Here is a tiny trained network, its code and every weight. The questions are about switching its units off for an input and a target symbol, where a switched-off unit gives its printed mean instead of its output.

import numpy as np


def w(rows, s, z=0):
    codes = np.array(rows[::2]) - 128.0
    scale = np.full(codes.shape[1], s)
    scale[-1] = z or s
    return codes * scale


def softmax(a):
    e = np.exp(a - a.max(-1, keepdims=True))
    return e / e.sum(-1, keepdims=True)


def log_softmax(a):
    a = a - a.max(-1, keepdims=True)
    return a - np.log(np.exp(a).sum(-1, keepdims=True))


def net(x, mask):
    ids = ['ΔΘΦΨΩβγεζξστ'.index(c) for c in x.split()]
    T = len(ids)
    res = E[ids] + P[:T]
    u = 0
    for l in range(2):
        r = res
        for j in range(3):
            rows = slice(2 * j, 2 * j + 2)
            q, k, v = (r @ M[l][rows].T for M in (Q, K, V))
            z = softmax(np.where(np.tri(T) > 0, q @ k.T / 2**0.5, -1e9)) @ v
            o = O[l][rows]
            res = res + np.where(mask[u + j], z, o[:, -1]) @ o[:, :-1]
        u += 3
    return log_softmax(res[-1] @ U[:, :-1].T + U[:, -1])


Q, K, V, O = {}, {}, {}, {}
E = w([
[129,155,9],'Δ',
[156,199,65],'Θ',
[135,160,206],'Φ',
[97,193,27],'Ψ',
[136,74,191],'Ω',
[33,163,156],'β',
[83,91,73],'γ',
[108,161,111],'ε',
[181,120,113],'ζ',
[96,113,204],'ξ',
[129,85,93],'σ',
[176,191,118],'τ',
],0.013)
P = w([
[132,131,196],'0',
[84,143,94],'1',
[94,147,119],'2',
[132,146,174],'3',
[190,145,200],'4',
[118,99,254],'5',
[66,164,95],'6',
[99,132,201],'7',
[143,190,115],'8',
],0.0085)
Q[0] = w([
[193,41,148],'L0H0',
[61,187,133],'L0H0',
[79,158,189],'L0H1',
[113,40,196],'L0H1',
[38,202,140],'L0H2',
[254,119,217],'L0H2',
],0.0091)
K[0] = w([
[102,125,69],'L0H0',
[150,118,135],'L0H0',
[83,105,145],'L0H1',
[87,4,191],'L0H1',
[196,73,151],'L0H2',
[54,127,99],'L0H2',
],0.014)
V[0] = w([
[199,155,85],'L0H0',
[189,103,164],'L0H0',
[129,87,42],'L0H1',
[141,250,125],'L0H1',
[200,91,149],'L0H2',
[133,155,183],'L0H2',
],0.013)
O[0] = w([
[22,22,219,5],'L0H0',
[254,95,217,72],'L0H0',
[120,46,146,75],'L0H1',
[64,128,238,166],'L0H1',
[203,93,188,61],'L0H2',
[172,233,158,177],'L0H2',
],0.0077,0.0032)
Q[1] = w([
[148,53,9],'L1H0',
[189,105,115],'L1H0',
[174,161,77],'L1H1',
[168,138,123],'L1H1',
[149,92,82],'L1H2',
[159,173,196],'L1H2',
],0.015)
K[1] = w([
[121,2,147],'L1H0',
[76,189,23],'L1H0',
[104,153,193],'L1H1',
[47,152,164],'L1H1',
[89,186,21],'L1H2',
[220,108,58],'L1H2',
],0.011)
V[1] = w([
[207,92,235],'L1H0',
[79,170,90],'L1H0',
[2,153,227],'L1H1',
[17,65,103],'L1H1',
[59,84,105],'L1H2',
[3,112,49],'L1H2',
],0.0093)
O[1] = w([
[216,126,222,4],'L1H0',
[72,203,116,241],'L1H0',
[114,3,141,193],'L1H1',
[60,134,146,68],'L1H1',
[108,191,177,79],'L1H2',
[115,170,189,177],'L1H2',
],0.012,0.004)
U = w([
[76,123,164,54],'Δ',
[75,56,157,60],'Θ',
[166,123,151,175],'Φ',
[61,100,165,27],'Ψ',
[130,87,35,60],'Ω',
[101,194,59,147],'β',
[153,255,171,254],'γ',
[78,86,55,138],'ε',
[92,72,85,143],'ζ',
[179,208,73,74],'ξ',
[154,210,115,175],'σ',
[104,52,153,144],'τ',
],0.0085,0.0058)

Each question gives the input, a string of symbols that net reads in full, and the target symbol t.
The units are the heads (2 rows each of Q, K, V and O). Each row of codes is followed by its name. A weight is (code - 128) times the scale printed after its matrix; where a second scale follows, it is the last column's (O and U).
mask holds one flag per head, layer by layer. A switched-off head (its flag False) gives its mean, the last column of its rows in O, instead of its output. The means were averaged over made-up inputs and are rounded, as every weight is.
A unit's drop is (log p(t) with every unit on - log p(t) with that unit switched off) / (log p(t) with every unit on - log p(t) with every unit switched off).
The circuit of an input: a set's keep is (log p(t) with only the set's units on - log p(t) with every unit switched off) / (log p(t) with every unit on - log p(t) with every unit switched off). Starting from all 6 units, units are removed one at a time, each time the one whose removal leaves the highest keep (on an exact tie, the one counted first), for as long as the keep stays at least 0.8.
units of the circuit, in order: the units of the circuit, biggest drop first
most important unit: the unit with the biggest drop
heads that matter: for each layer, one digit per head in row order, 1 if its drop is at least 0.15 and else 0, layers parted by /
input σ γ ζ, target γ: units of the circuit, in order -> [L1H2; L1H1]
input γ Φ γ Ω, target β: units of the circuit, in order -> [L0H1; L1H0; L0H0; L1H1]
input τ τ ξ Ψ ε, target τ: most important unit -> L0H1
input Φ ε γ, target Ω: heads that matter -> 111 / 011
input γ γ γ γ Δ β, target γ: heads that matter -> 010 / 011
input Φ γ β σ Δ Φ, target Φ: heads that matter -> 111 / 101
input Ω Ω τ, target Ω: heads that matter -> 111 / 001
input Ω Ω Θ Ψ σ ζ γ Ψ ξ, target Ω: heads that matter -> 101 / 001
input Θ ε τ σ, target Θ: heads that matter -> 110 / 010
input β β ζ τ, target β: units of the circuit, in order -> [L1H0; L0H0]
input ξ Ω Ψ, target ξ: heads that matter -> 101 / 111
input Δ β Ψ Ω, target Ψ: units of the circuit, in order -> [L1H1; L1H2; L0H0; L0H2]
input Δ τ Θ σ, target Ψ: heads that matter -> 100 / 011
input γ β Ψ Ψ ξ, target β: units of the circuit, in order -> [L1H0]
input γ γ Φ Ψ Ω, target β: units of the circuit, in order -> [L1H0; L0H1; L0H0; L1H1]
input β Ψ Δ, target ε: units of the circuit, in order -> [L1H1; L1H0]
input σ σ σ, target γ: units of the circuit, in order -> [L1H1; L1H2]
input β ζ γ γ β Δ γ τ, target β: units of the circuit, in order -> [L1H0; L0H0; L0H2]
input τ ε σ β Φ, target τ: heads that matter -> 110 / 110
input γ Θ τ, target γ: heads that matter -> 110 / 011
input ξ β σ γ ξ Θ, target ξ: units of the circuit, in order -> [L0H0; L1H1; L1H2; L0H1]
input τ Φ Φ τ γ Δ β, target τ: most important unit -> L1H0
input ζ Φ γ, target Φ: units of the circuit, in order -> [L1H0; L0H0]
input τ σ β τ τ β Ω, target τ: units of the circuit, in order -> [L1H1; L0H0; L1H0; L0H1]
input Θ γ β, target Θ: heads that matter -> 110 / 010
input Ω Ω Φ β σ Ω, target Ω: units of the circuit, in order -> [L1H2; L0H0; L0H2]
input σ Ψ γ, target γ: heads that matter -> 100 / 011
input Φ Θ τ Θ ξ σ, target τ: units of the circuit, in order -> [L0H0; L1H0; L0H1; L1H1]
input Φ γ ε Φ ξ, target Φ: heads that matter -> 110 / 101
input γ γ Θ, target γ: units of the circuit, in order -> [L1H2]
